In the rows, 128 means zero.
Each row of numbers stands for one element and depends on some of the facts below. Use the named rows to name the rest.

How the elements are related:
bibosom | χ 556 | σ 501
bilu | χ 834 | σ 801 | τ limol,flome,kofan
bretam | χ 131 | σ 501 | τ bilu,madril
brona | χ 131 | σ 501
depal | χ 834 | σ 501 | τ bilu,kleden
diful | χ 834 | σ 501 | τ dregon
doluda | χ 556 | σ 419 | τ diful
doludru | χ 834 | σ 801 | τ stufos
drafe | χ 834 | σ 419 | τ grigruvak
draga | χ 834 | σ 419 | τ fletro,drigre
draplem | χ 131 | σ 501 | τ stufos
drastalal | χ 834 | σ 801 | τ fegu
dregon | χ 834 | σ 419 | τ limol
drelis | χ 834 | σ 419 | τ limol
drigre | χ 834 | σ 419 | τ dristor
dristor | χ 834 | σ 801 | τ flonos,kofan
drosan | χ 131 | σ 501 | τ muris
fefovi | χ 834 | σ 419
fegu | χ 834 | σ 501 | τ limol,flome
fimifim | χ 131 | σ 419 | τ brona,bibosom,flome
flebur | χ 556 | σ 501 | τ limol,zepe
fletro | χ 834 | σ 419 | τ bilu
flipa | χ 131 | σ 801 | τ tepun,fozos
flome | χ 131 | σ 419 | τ limol
flonos | χ 131 | σ 801 | τ brona,gafi
fozos | χ 834 | σ 801
gafi | χ 834 | σ 419
gemin | χ 131 | σ 419 | τ dregon,vatu
grefanis | χ 556 | σ 801 | τ steklar,dristor
gregrek | χ 834 | σ 501 | τ motrak
griflutra | χ 834 | σ 501 | τ veki,plupa
grigruvak | χ 834 | σ 801
grufle | χ 131 | σ 419
kenum | χ 834 | σ 419 | τ tepun
kleden | χ 131 | σ 419 | τ limol
klesogrin | χ 556 | σ 501 | τ sogi
klovum | χ 556 | σ 501
klozi | χ 834 | σ 801 | τ sogi
klufu | χ 131 | σ 801 | τ limol
kofan | χ 834 | σ 419 | τ gafi
labrebil | χ 556 | σ 419
leskomum | χ 834 | σ 801 | τ brona,flome
likir | χ 556 | σ 801
limol | χ 834 | σ 801
liri | χ 131 | σ 801 | τ klozi,madril
lugabro | χ 556 | σ 501 | τ skala
madril | χ 131 | σ 801 | τ limol
mamikli | χ 556 | σ 801 | τ gregrek
metrasto | χ 131 | σ 419 | τ raser
motrak | χ 834 | σ 801
muris | χ 556 | σ 419
noso | χ 556 | σ 801 | τ klesogrin
nupla | χ 834 | σ 801 | τ dregon,fozos
nurus | χ 131 | σ 801
plakul | χ 556 | σ 501
pledre | χ 556 | σ 419
plenene | χ 834 | σ 801
plipekle | χ 834 | σ 801 | τ kofan
plotrer | χ 834 | σ 501 | τ stoklevul
plover | χ 834 | σ 501
plozadro | χ 834 | σ 801 | τ limol
plupa | χ 131 | σ 801
raser | χ 556 | σ 801 | τ plupa
skala | χ 131 | σ 801
skasil | χ 834 | σ 419 | τ steklar
skodum | χ 834 | σ 419 | τ zepe
sogi | χ 834 | σ 801 | τ limol,gafi
steklar | χ 834 | σ 501 | τ fozos
stoklevul | χ 834 | σ 419
stufos | χ 556 | σ 801 | τ bilu,truban
stuplo | χ 556 | σ 419 | τ labrebil
tavam | χ 834 | σ 801 | τ metrasto,fegu
tepun | χ 834 | σ 419 | τ klesogrin
tiskal | χ 834 | σ 419 | τ gemin,trulu
tisten | χ 834 | σ 419 | τ flonos,kofan
tobram | χ 834 | σ 501 | τ plakul
tragim | χ 834 | σ 501 | τ plotrer
tribrom | χ 834 | σ 801 | τ plozadro
troplek | χ 834 | σ 501 | τ veki,plotrer
truban | χ 556 | σ 501 | τ stoklevul
trulu | χ 131 | σ 501 | τ tepun
vastis | χ 131 | σ 501 | τ plupa
vatu | χ 834 | σ 801 | τ stoklevul,kofan,sogi
veki | χ 834 | σ 801 | τ klesogrin
vogrol | χ 131 | σ 419 | τ gafi
zepe | χ 131 | σ 501 | τ klufu
zisos | χ 131 | σ 501
zunik | χ 834 | σ 801 | τ stoklevul

Named rows:
[117 156 141 133 169 134  91  99 132 149 148 128  69 101 194  99  71 131
 138 113 171 153 159 139 108 108  80 132 166  97 111 150 176 145 178 155
 130  89  98 124 123 101 119 105  95 112]: draplem
[124 166 129 135 155 128 101 118 140 132 140 111 106 113 159 114 116 139
 133  93 143 147 106 118 105  92 116 128 159 140 128 141 140 138 246 135
 135  85 113 116 138 124 128 107  99 135]: stufos
[136 188 159 134 169 127 103 117 144 151 125 121  95 101 133 136 109 139
 132 101 159 141 101 140 111 110  77 125 160 112 130 163 171 134 185 130
 129  99 117 103 114  74 127 112  98 141]: plupa
[121 163 127 136 171 140 124  92 131 148 141 110  82 114 157  94  76 140
 144 118 150 156 201 140 115 125 135 142 169  90 119 138 179 137 135 151
 149  95 100 144 133  86 124 104 104 136]: fegu
[116 164 179 155 162 139  54 113 123 121 141 128 114 128 139 102  67 143
 139 117 143 131 153 129 106 122 130 134 155 124 118 118 139 142 138 127
 151 101 116  98 146  88 115 124 122 152]: drigre
[128 175 151 150 167 134  61 106 125 123 132 115 100 110 127 108 101 147
 146 105 137 147 138 114 121 102 124 136 152 113 111 118 134 122 200 127
 147  93 109 104 121 110 123 114  96 148]: dristor
[120 163 180 140 170 143  87 107 128 121 140 128 115 133 145 108  71 148
 133 123 150 128 142 124 109 118 128 130 155 138 123 129 136 153 108 129
 149 115 112 120 147  96 114 119 123 125]: kenum
[132 184 153 134 157 124 102 109 121 143 147 110  94 106 146 115 102 141
 135 102 163 150 103 129 108 100 107 134 159 123 122 152 163 142 206 135
 152 103 104  93 121 106 132  95  97 137]: klufu
[123 166 152 145 166 132 127  95 125 160 145 120  63 104 166 101  70 130
 153 120 159 167 155 145 101 115  89 134 168  81 127 134 189 132 167 150
 131  72 106  80 119  69 118 114 103 147]: brona
[121 161 121 120 149 128 103 104 132 141 145  96 114 105 147 127 104 154
 138  90 159 128  93 116 115  95  83 130 152 139 124 137 142 118 231 137
 145  92 120 137 121 101 124 117 103 159]: mamikli
[113 144 113 117 162 136 145  88 139 156 151 102  94 105 179 111  77 146
 142 110 167 139 147 131 111 108  77 134 163 113 125 138 172 126 182 156
 134  77 115 157 131  81 114 121 106 150]: lugabro
[130 174 142 125 170 135 115  99 122 120 135 105 104 114 138 113 104 157
 139 108 150 142 120 108 123 101 133 139 151 131 118 128 132 138 159 131
 152 112 104 129 126 127 127 100  95 117]: nupla
[120 170 167 141 157 137  99 117 125 133 145 116 109 136 139 103  71 143
 136 117 143 131 152 133 101 125 148 136 163 136 134 134 154 150 105 130
 154 105 113 101 159  87 126 107 118 134]: dregon
[119 170 187 141 158 133  80 117 120 134 154 132 103 125 169 109  71 135
 125 119 166 133 114 134  96 109 103 127 160 138 126 148 156 162 144 136
 145 109 109  87 144  95 119 111 120 123]: gemin
[113 155 155 128 148 134 106 115 135 142 152 109 124 126 155 118  74 146
 132 109 158 118 108 133  98 113  94 127 157 149 138 141 149 141 162 134
 141  94 127 118 153  78 115 126 127 157]: pledre
[114 146 108 121 157 136 155  93 143 163 146 100  84 107 172 112  77 144
 147 107 160 141 145 133 105 111  77 135 166 111 137 135 175 122 167 156
 126  70 119 134 132  69 118 119 107 151]: plakul
[113 149 120 125 166 141 101  89 136 148 141 110  77 106 163 107  65 149
 142 107 165 131 181 131 124 122  92 140 161  96 109 130 163 119 132 154
 139  94 109 155 123  83 119 115 102 136]: tobram
[119 170 167 141 160 138  83 112 121 127 149 119 122 133 141 101  70 143
 130 117 152 131 163 136 106 123 147 135 160 133 121 142 150 154 127 132
 163 115 109 123 154  94 122 107 126 136]: drelis
[119 153 124 134 164 135 158  89 136 156 147 104  94 112 169  97  83 135
 152 118 149 165 167 135  99 114 111 133 168  99 137 135 179 131 190 152
 138  65 112 124 137  80 116 119 110 157]: bibosom
[128 178 136 134 162 133  82 106 125 128 140 106 110 115 132 109 102 149
 138 100 147 142 143 121 122 109 141 140 156 121 110 140 144 133 185 133
 159 110 105 133 128 115 132  96  99 141]: tribrom

Which element is each row?
No name comes twice in this set of rows, the named rows included.
[120 165 196 149 163 134  57 113 115 131 153 134 112 121 162 105  66 136
 132 120 165 139 118 137  99 111  92 126 157 128 116 137 153 154 168 131
 149 106 112  82 134  89 112 123 122 143] | vogrol
[121 165 179 146 169 141  94 113 132 127 135 124 109 133 140 109  72 144
 139 124 143 130 136 131 103 120 136 132 158 134 137 126 146 149  94 127
 142 104 116  95 150  85 116 120 118 129] | tepun
[121 174 187 138 154 131  92 116 116 141 157 122 107 128 158 109  68 135
 126 117 167 137 123 143  94 116 112 130 161 131 130 154 167 159 146 135
 156 109 110  85 145  83 122 107 121 138] | kleden
[118 153 114 124 170 135 170  84 132 147 157 102 103 115 179  96  86 140
 140 119 161 162 169 134 105 112 114 133 167 112 131 147 177 146 189 156
 149  86 103 160 141  97 117 107 112 143] | flebur
[131 178 147 141 171 134  87 112 138 126 123 119 102 110 127 118 109 146
 138 102 140 144 138 120 119 108 124 131 156 122 120 134 146 132 172 127
 140 101 111 118 124 105 127 108  93 133] | veki
[128 175 142 142 166 131  68 102 121 124 140 110 111 109 134 105 101 148
 141 100 146 144 147 121 124 106 129 138 153 117 104 128 141 128 206 130
 162 108 105 131 124 117 127 105 103 149] | leskomum
[114 165 169 152 153 138  48 134 145 130 130 135  91 132 148 106  71 134
 134 102 134 122 151 133 100 120 130 133 165 138 129 132 139 145 123 130
 124  93 118  81 156  89 125 115 111 115] | stoklevul
[122 153 126 131 175 137 178  90 143 152 141 111  91 113 173 102  92 136
 152 124 149 167 156 133 101 113 108 131 168 104 144 134 177 139 170 149
 128  67 112 130 138  87 112 118 107 138] | klesogrin
[129 183 136 137 161 131  93 109 125 132 136 106 102 114 126 110 103 148
 140  99 144 144 148 122 118 109 143 140 158 121 118 134 150 134 181 131
 158 106 105 119 132 110 134  97  98 140] | plozadro
[127 162 141 129 169 131 139  96 125 123 145 103 118 112 158 114 114 153
 142 109 153 149  82 106 114  89 104 129 148 141 131 128 135 135 224 131
 146  90 113 119 125 126 116 117 102 139] | grefanis
[121 159 132 132 190 145 107  92 149 140 131 124  97 107 162 106  83 142
 137 122 158 150 193 138 125 125 103 133 164  89 110 148 176 140 131 150
 142 108 105 177 123  80 113 116 108 131] | griflutra
[126 173 150 127 152 126  78 110 126 146 142 111  87  99 149 128  94 148
 135  94 168 130  90 127 116  97  74 131 153 125 115 144 154 123 200 136
 140  98 113 100 108  95 130 107  92 141] | nurus
[113 153 124 140 170 141  92 106 149 140 130 131  64 108 175  99  79 135
 142 108 142 144 185 130 114 117 112 136 169 101 114 133 160 134 145 154
 118  82 104 131 134 100 121 108  95 103] | plotrer
[123 167 140 129 163 132 141  93 127 160 151 112  69 106 174 101  71 133
 143 119 167 160 159 145 101 115 100 135 170  92 125 149 194 142 151 156
 140  90 100 107 126  79 124 100 100 128] | zepe

Now the same elements, written a new way:
Named rows:
[166 143 170  92 139 118 108 112 122 128 123 130 204 126 101 135 124 135
 131 144 106  95 138 128 136 140 114 192]: skala
[161 171 123  97 143 154 138 124 194 124 134 117  90 186 121 120 125 121
 136  91 114 150  87 155 120 164 139  96]: bretam
[197 183 145  87 146 139 117 140 124 119 152 131 147 168 124 117 110 104
 112 101  98 122  91 139 109 139 131 127]: flome
[130  94 133 142 127 115 153 122 105 150 144 119  67 160 137 117 110 199
 120 113 139 152 106 147 111 129 146 121]: truban
[130 153 114 126 132 133 133 157 159 121 167 129 112 127 145 130 140  70
 130 111 137 135 122 107 109 118 144  84]: drelis
[147 165 153 132 144 132 152 132 183 137 155 114  78 162 120 107 124 160
 127 106 140 165 111 155 119 113 125 126]: draplem
[197 203 128 111 148 153 122 124 139 125 127 126 145 175 129 123 123 136
 128 119 108 138  95 129 129 133 116 104]: vogrol
[167 140 141 134 134 125 119 115  95 114 130 130 183 138 104 138 151 134
 124 152 153 111 173 132 132 154  87 175]: nurus
[106 163 122 158 130 138 136 132 130 141 110 126 111 118 142 123 120 181
 130 142 128 153 118 127 163  89 114 109]: kenum
[118 126 127 144 101 130 133 155  95 109 186 130 157 121 131 136 135 145
 107 128 139 140 123 129 157 151 120 122]: fefovi
[109 124 114 151 157 133 119 112 128 140  76 140  94 103 131 129 122  91
 149 159 156 117 174 134 138  70 109 137]: vatu
[ 82 143 125 157 114 124 141 134 128 140 131 125  80 100 134 111 114 164
 121 119 128 160  95 156 145  89 152 128]: plotrer
[130  90 141 102 116 122 128 127 152 134 149 121 171 191 134 136 123 198
 129 123  97 135  99 118 148 180 122 112]: stuplo
[116 107 121 121 143 120 114 132 132 125 113 141 125  86 129 139 139  50
 144 138 143  95 172 105 108 105 138 137]: plozadro
[116 139 136 103 136 151 126 146 172 124 150 130 127 163 135 138 113 102
 129 111 122 129 113 126 147 145 138  96]: skodum
[102 190 105 126 125 153 121 123 143 124  89 128 136 141 143 131 122 143
 139 127 113 136 100 124 159 131 129  90]: tiskal
[107  91 167 126 164 130 127 135 163 135 125 145  94 128 123 137 122 102
 142 147 172 107 194 128 135 103 119 144]: drastalal
[134 157 111 143 119 144 129 148  97 110 157 133 127 126 137 131 129  99
 104 122 148 142 119 130 138 138 110 106]: drigre
[127  79 153  97 113 117 122 129 120 137 140 122 178 165 132 130 110 192
 114 122  90 120  94 117 138 163 133 135]: muris
[195 197 105 150 125 148 129 122  78 114 126 123 140 157 130 123 141 143
 110 131 135 149 113 137 127 133  90 111]: gemin

Rows to name:
No name comes twice in this set of rows, the named rows included.
[ 80 151 134 125 106 112 130 152 175 126 165 120 175 106 137 132 145 142
 129 128 107 135 120 103 136 126 135 104] | drafe
[166 122 121 111 126 141 130 120 121 130 125 126 137 182 140 133 115 184
 127 120  99 139  95 123 132 162 123  93] | doluda
[167 163 140  96 129 135 129 131 103 122 149 120 119 139 115 110 107 115
 106  93 103 132  67 159 105 129 161 151] | brona
[134 120  99 157 118 128 106 113  20 114  84 143 148  69 120 135 127 101
 113 161 145 102 159 132 137 107 111 170] | fozos
[139  80 130  94 116 125 138 132 110 133 148 121  97 162 130 121  99 154
 110  91 103 133  74 142 109 176 164 127] | bibosom
[161 164 141 147 159 131 119  91 135 141  70 128 128 134 116 125 138 173
 150 169 141 132 176 130 140  87  85 148] | flipa
[ 92 140 101 131 120 130 145 148 191 125 147 120  50 126 136 126 140  83
 138  92 137 147 107 131 102 138 165  75] | depal

The same elements again, as new rows of numbers:
Some elements and their rows:
[134 147 147 140 113 103 140 170 119 139 166 100 159 151 160 167 102  78
 131 174 163 220 149 158 168  96 142 124 120  88 115 136 182 156 158 135
 153 170 165 119  94  52 134  66 119 135 161 109 149 197]: gafi
[120 167 141 157  97 134 141 155 117 149 155  68 170 138 159 162 109  88
 133 175 160 181 110 176 151  87 109 137 127  88 119 147 163 146 161 117
 145 174 154 105  78  73 172  84 133 114 167 135 144 191]: drigre
[135 119 128 158  89 112 146 171 104 155 161  83 138 172 156 121  98  94
 125 185 161 212 127 196 148  84  88 159 112  89  91 135 161 151 153 130
 143 151 170  93 124  94 143  88 125 109 178  80 139 195]: stoklevul
[121 104 108 153 104 110 168 162 119 154 158  84 123 150 181 116  87 109
 130 145 146 133 102 130 147  89  71 148 126  72  99 105 147 139 153 122
 128 104 164 125 128 118 133 125 149 107 158  84 107 172]: zunik
[118 139 107 148 114 142 168 134 128 153 169  90 148 146 175 144 117 107
 153 177 159 139 126  89 153  97  96 147 144  64 125 101 120 139 153 116
 129 111 153 130 137 102 137 127 143 117 141 116 119 194]: liri
[130 129  91 153 116  92 166 148 113 132 170  91 142 135 185 141  93 104
 135 130 161 147 108  97 156  88 112 118 138  73 115 112 155 137 164 145
 131  93 156 134 122 100 125 108 154 134 140  97 128 178]: klozi
[126 149 118 140 117 133 166 139 129 161 169  84 136 135 180 123  89  99
 152 145 141 120 103 122 149  94  91 128 144  69 104 101 147 131 152 102
 120 113 150 138 111 113 145 118 148 119 140 122 118 179]: doludru
[128 148 116 130 104 126 169 165 108 153 176  89 132 125 200 136  83 135
 119 116 134 152 149  94 159 125  83 123 168  51  89  88 153 142 146 136
 129 163 161 114 152  94 126 132 159 141 131  96 144 192]: limol
[140 156 129 148 113 162 161 134 143 180 178  88 157 113 216 130  66 128
 140 148 139  90 120 117 142 125 100 103 178  73  97  99 160 132 161 123
 129 128 144 114  97  97 142 114 149 116 158 104 126 176]: bilu
[135 177 121 163  83 173 145 138 102 168 186  73 191 132 191 160 110 135
 121 204 171 199 163 141 138 126  93 131 175  74 115 128 132 155 161 155
 143 184 155  50 135  66 151 101 135 124 177 105 173 215]: flome
[124 151 107 139 101 133 168 156 109 156 173  74 144 112 206 140  84 143
 115 120 142 139 134  98 153 124  77 117 172  51  99  98 148 139 155 141
 128 152 155 105 142  99 137 132 166 139 136 103 145 185]: plozadro
[123 137 120 130 122 114 163 161 125 148 164  95 122 145 170 128  98  95
 146 138 137 152 125 111 166  93  94 135 134  62 101  97 153 140 145 103
 126 133 158 146 131 102 131 117 149 138 132 118 124 185]: plenene
[138 165 132 146  75 141 136 148 110 130 167 122 131 129 145 121 112  58
 143  83 140 173  90 141 126 101 101 137 166  74  81 134 137 133 156 124
 134 109 121 158 125  86 128 101 126 120 172 131 186 169]: griflutra
[118 134 112 134 122 140 162 145 129 153 175 103 136 157 165 138 124  98
 158 176 145 156 143  88 165 101  97 155 133  58 116  91 123 144 141 109
 128 122 159 141 147  97 125 125 134 125 136 117 119 202]: nurus
[132 187  79 168  91  99 142 122  76 114 179  59 183 132 153 150 122  80
 141 163 191 226  97 157 138  49 118 114 136  91 125 154 147 137 173 143
 128 122 151  90 110  97 163  73 157 147 152 133 165 201]: tepun
[119 151 119 140 113 122 168 149 123 150 168  83 136 130 177 136  96 104
 145 135 143 133 108 114 157  92  91 132 144  67 104 103 148 134 153 104
 125 123 154 137 121 108 144 118 153 127 137 122 125 178]: tavam
[136 158 133 157  75 181 137 133 126 149 166 126 144 141 141 123 125  65
 158 135 148 159 100 128 118 110  95 153 165  76  94 131 108 132 155 118
 135 101 119 146 131  82 129 111 111  95 190 131 179 180]: draplem
[111 174 147 150  69 145 138 171 105 120 141 101 123 121 135 151 128  56
 132  67 132 156  74 137 134 102  80 158 155  65  96 138 133 134 151 110
 144 148 122 164 121  78 153 116 136 107 166 160 185 158]: steklar
[122 138 119 124 125 114 165 162 124 148 167 100 118 145 169 130  98  90
 146 130 138 154 130 114 170  97  94 137 129  61  97  94 156 140 140 104
 122 133 161 150 135 101 132 115 145 136 123 119 120 187]: grigruvak
[138 149 145 141  85 161 133 155 127 139 173 146 133 156 134 135 129  56
 156 127 144 194 130 112 137 116 111 160 158  69  96 122 118 142 145 121
 144 117 130 164 146  61 113 105 103 116 177 129 182 189]: brona

Rows to name:
No name comes twice in this set of rows, the named rows included.
[118 121 133 144 134 133 165 147 154 150 164 114 153 145 181 174 117  98
 149 178 159 134 139  73 171 114 135 135 132  69 142 106 140 149 153 124
 149 112 152 158 101  65 122 115 124 115 151 115 108 188] | flonos
[145 168 140 146  71 163 139 144 121 146 169 123 135 125 158 115  96  69
 145  95 136 142  90 150 113 116 100 129 174  79  78 131 140 129 157 123
 136 114 117 147 115  84 133 102 123 108 186 125 187 164] | depal
[122  97 110 164 111  95 172 159 126 144 151  89 133 143 191 140  90 107
 123 142 157 128  99 115 151  96  93 136 125  78 120 116 153 140 163 145
 137  93 161 133 113  98 128 117 146 103 162  77 104 161] | vatu
[130 152  82 136 120 104 187 136 132 125 167  86 163 140 170 131 123 106
 154 146 166 144 101  89 146  86 108 123 139  49 135 117 129 129 159 136
 132  95 139 130 148 124 140 106 145 140 126 105 133 200] | noso
[134 137 161 163 115 109 140 164 137 144 158 100 179 138 181 185  94  85
 123 178 169 183 129 159 160 106 157 116 129 102 138 150 185 152 171 157
 166 159 157 115  54  36 140  63 111 113 179 107 136 185] | kofan
[109 149 121 129 124 128 182 156 152 143 146  84 152 141 167 149 126 108
 148 150 147 113 103 104 157 102  92 143 133  44 137 114 136 134 152 110
 150 142 143 139 130 111 157 120 137 119 130 123 118 190] | grefanis
[ 99 149 120 142 109 117 169 165 116 142 147  66 128 125 173 156 112 102
 135 121 135 128 100 110 159  91  69 150 134  57 116 108 143 139 145 102
 129 146 155 143 121 104 160 135 165 123 130 137 123 172] | nupla
[136 159 134 132  77 146 152 163 137 126 152 130 146 146 136 121 134  72
 145 100 146 159  98 131 123 120 100 148 158  52 100 135 123 132 155 132
 157 124 113 151 148  89 129  98 108 115 172 118 193 181] | lugabro
[127 153 147 159 107 127 142 156 125 149 161  81 170 138 169 169 100  87
 130 177 166 179 121 169 151  93 131 127 128  93 121 145 171 149 165 132
 153 166 158 109  76  60 160  73 124 113 176 119 138 186] | tisten
[136 151 119 131 119 164 180 126 165 177 171  90 162 145 184  99 101 119
 167 178 146  84 100 136 132 106  93 131 147  58 112 105 137 125 153  99
 134 105 134 122 121 134 151 107 129 102 153 103 115 193] | stufos
[118 146 113 125 120 126 185 151 145 143 156  90 152 144 171 134 119 111
 154 150 146 125 113 105 155 102  93 142 134  43 131 109 135 134 151 116
 144 129 144 133 139 113 145 117 138 131 127 110 123 198] | mamikli

